| -.30 | -.55 |  .04 |  .89 |  .01 | -.73 |
|  .12 | -.04 |  .11 |  .59 | -.38 | -.40 |
|
| -.30 |  .04 |  .01 |
|  .12 |  .11 | -.38 |

| -.21 |  .40 | -.12 | -.31 |  .03 |
| -.70 |  .40 |  .00 |  .00 |  .39 |
|  .00 |  .02 | -.11 | -.26 |  .02 |
| -.19 |  .27 |  .29 |  .71 |  .17 |
| -.11 |  .18 |  .01 |  .34 | -.08 |
| -.22 |  .41 | -.02 | -.07 | -.02 |
|  .09 | -.11 | -.20 | -.51 | -.05 |
|  .11 | -.22 |  .18 |  .43 | -.11 |
|  .35 | -.61 | -.12 | -.33 | -.33 |
|  .00 |  .02 | -.09 | -.23 |  .01 |
|
| -.21 | -.12 |  .03 |
| -.70 |  .00 |  .39 |
|  .00 | -.11 |  .02 |
| -.19 |  .29 |  .17 |
| -.11 |  .01 | -.08 |
| -.22 | -.02 | -.02 |
|  .09 | -.20 | -.05 |
|  .11 |  .18 | -.11 |
|  .35 | -.12 | -.33 |
|  .00 | -.09 |  .01 |

|  .15 | -.88 |
|  .63 |  .46 |
|
| .15 |
| .63 |

|  .03 |  .14 |  .07 | -.12 |  .23 | -.04 |  .15 |  .00 | -.05 |
|  .00 |  .00 |  .00 |  .00 |  .00 |  .00 |  .00 |  .00 |  .00 |
| -.02 | -.11 | -.05 |  .05 | -.12 |  .02 | -.09 |  .00 |  .01 |
|  .02 |  .22 |  .10 | -.23 |  .39 | -.04 |  .22 |  .02 | -.10 |
| -.19 |  .49 |  .10 | -.53 |  .74 |  .05 |  .17 |  .20 | -.25 |
|
|  .03 |  .07 |  .23 |  .15 | -.05 |
|  .00 |  .00 |  .00 |  .00 |  .00 |
| -.02 | -.05 | -.12 | -.09 |  .01 |
|  .02 |  .10 |  .39 |  .22 | -.10 |
| -.19 |  .10 |  .74 |  .17 | -.25 |

| -.39 |  .13 | -.43 |  .27 | -.01 |  .15 |  .19 |  .50 | -.30 |  .05 |  .09 | -.27 |  .14 |  .02 |
|  .08 |  .10 |  .48 |  .02 |  .15 |  .07 | -.03 | -.40 |  .84 | -.16 | -.13 | -.09 |  .49 | -.29 |
|  .28 |  .11 | -.05 |  .51 |  .13 |  .17 |  .21 |  .30 |  .35 | -.14 | -.70 | -.75 |  .45 | -.17 |
| -.10 |  .40 | -.39 | -.32 |  .14 | -.50 |  .64 |  .10 | -.06 |  .17 |  .26 |  .22 | -.31 | -.54 |
|  .40 |  .29 | -.28 | -.33 | -.52 |  .10 |  .41 |  .16 |  .16 | -.41 |  .34 |  .01 | -.25 | -.13 |
|  .08 |  .31 |  .02 |  .26 | -.21 |  .33 |  .19 | -.35 |  .15 |  .13 | -.02 |  .28 |  .39 | -.33 |
|
| -.39 | -.43 | -.01 |  .19 | -.30 |  .09 |  .14 |
|  .08 |  .48 |  .15 | -.03 |  .84 | -.13 |  .49 |
|  .28 | -.05 |  .13 |  .21 |  .35 | -.70 |  .45 |
| -.10 | -.39 |  .14 |  .64 | -.06 |  .26 | -.31 |
|  .40 | -.28 | -.52 |  .41 |  .16 |  .34 | -.25 |
|  .08 |  .02 | -.21 |  .19 |  .15 | -.02 |  .39 |

| -.19 |  .11 | -.61 |  .58 |  .02 |  .49 |  .44 |  .19 |
|  .23 |  .37 | -.62 |  .65 |  .21 |  .39 |  .19 |  .45 |
|
| -.19 | -.61 |  .02 |  .44 |
|  .23 | -.62 |  .21 |  .19 |

|  .38 |  .03 |  .53 | -.30 | -.26 | -.73 |  .24 |  .29 |  .02 | -.29 |  .26 |  .06 | -.56 |  .11 |
|  .00 |  .42 | -.24 |  .36 |  .17 |  .56 | -.35 | -.66 |  .69 | -.26 | -.45 | -.43 |  .01 | -.36 |
|
|  .38 |  .53 | -.26 |  .24 |  .02 |  .26 | -.56 |
|  .00 | -.24 |  .17 | -.35 |  .69 | -.45 |  .01 |

|  .51 |  .05 | -.32 | -.24 |  .05 |  .49 |  .35 |  .59 |
| -.17 |  .20 |  .35 | -.55 |  .40 |  .33 | -.73 |  .17 |
| -.12 |  .04 |  .41 | -.28 |  .31 | -.05 |  .77 |  .46 |
| -.12 |  .03 |  .50 | -.34 |  .34 | -.08 |  .77 |  .40 |
|
|  .51 | -.32 |  .05 |  .35 |
| -.17 |  .35 |  .40 | -.73 |
| -.12 |  .41 |  .31 |  .77 |
| -.12 |  .50 |  .34 |  .77 |

|  .66 |  .41 | -.34 | -.80 | -.25 |  .61 |  .71 | -.06 | -.72 | -.59 |  .27 |  .69 |  .26 | -.48 | -.67 |
|  .13 |  .77 |  .50 | -.42 | -.75 | -.13 |  .64 |  .67 | -.12 | -.72 | -.53 |  .31 |  .69 |  .21 | -.48 |
| -.06 |  .77 |  .52 | -.28 | -.78 | -.37 |  .43 |  .69 |  .07 | -.59 | -.55 |  .22 |  .69 |  .38 | -.34 |
| -.59 |  .28 |  .62 |  .45 | -.44 | -.63 | -.09 |  .61 |  .59 | -.15 | -.66 | -.39 |  .39 |  .59 |  .22 |
| -.69 | -.48 |  .21 |  .60 |  .32 | -.49 | -.71 | -.01 |  .66 |  .60 | -.21 | -.61 | -.37 |  .50 |  .61 |
|
|  .66 | -.34 | -.25 |  .71 | -.72 |  .27 |  .26 | -.67 |
|  .13 |  .50 | -.75 |  .64 | -.12 | -.53 |  .69 | -.48 |
| -.06 |  .52 | -.78 |  .43 |  .07 | -.55 |  .69 | -.34 |
| -.59 |  .62 | -.44 | -.09 |  .59 | -.66 |  .39 |  .22 |
| -.69 |  .21 |  .32 | -.71 |  .66 | -.21 | -.37 |  .61 |
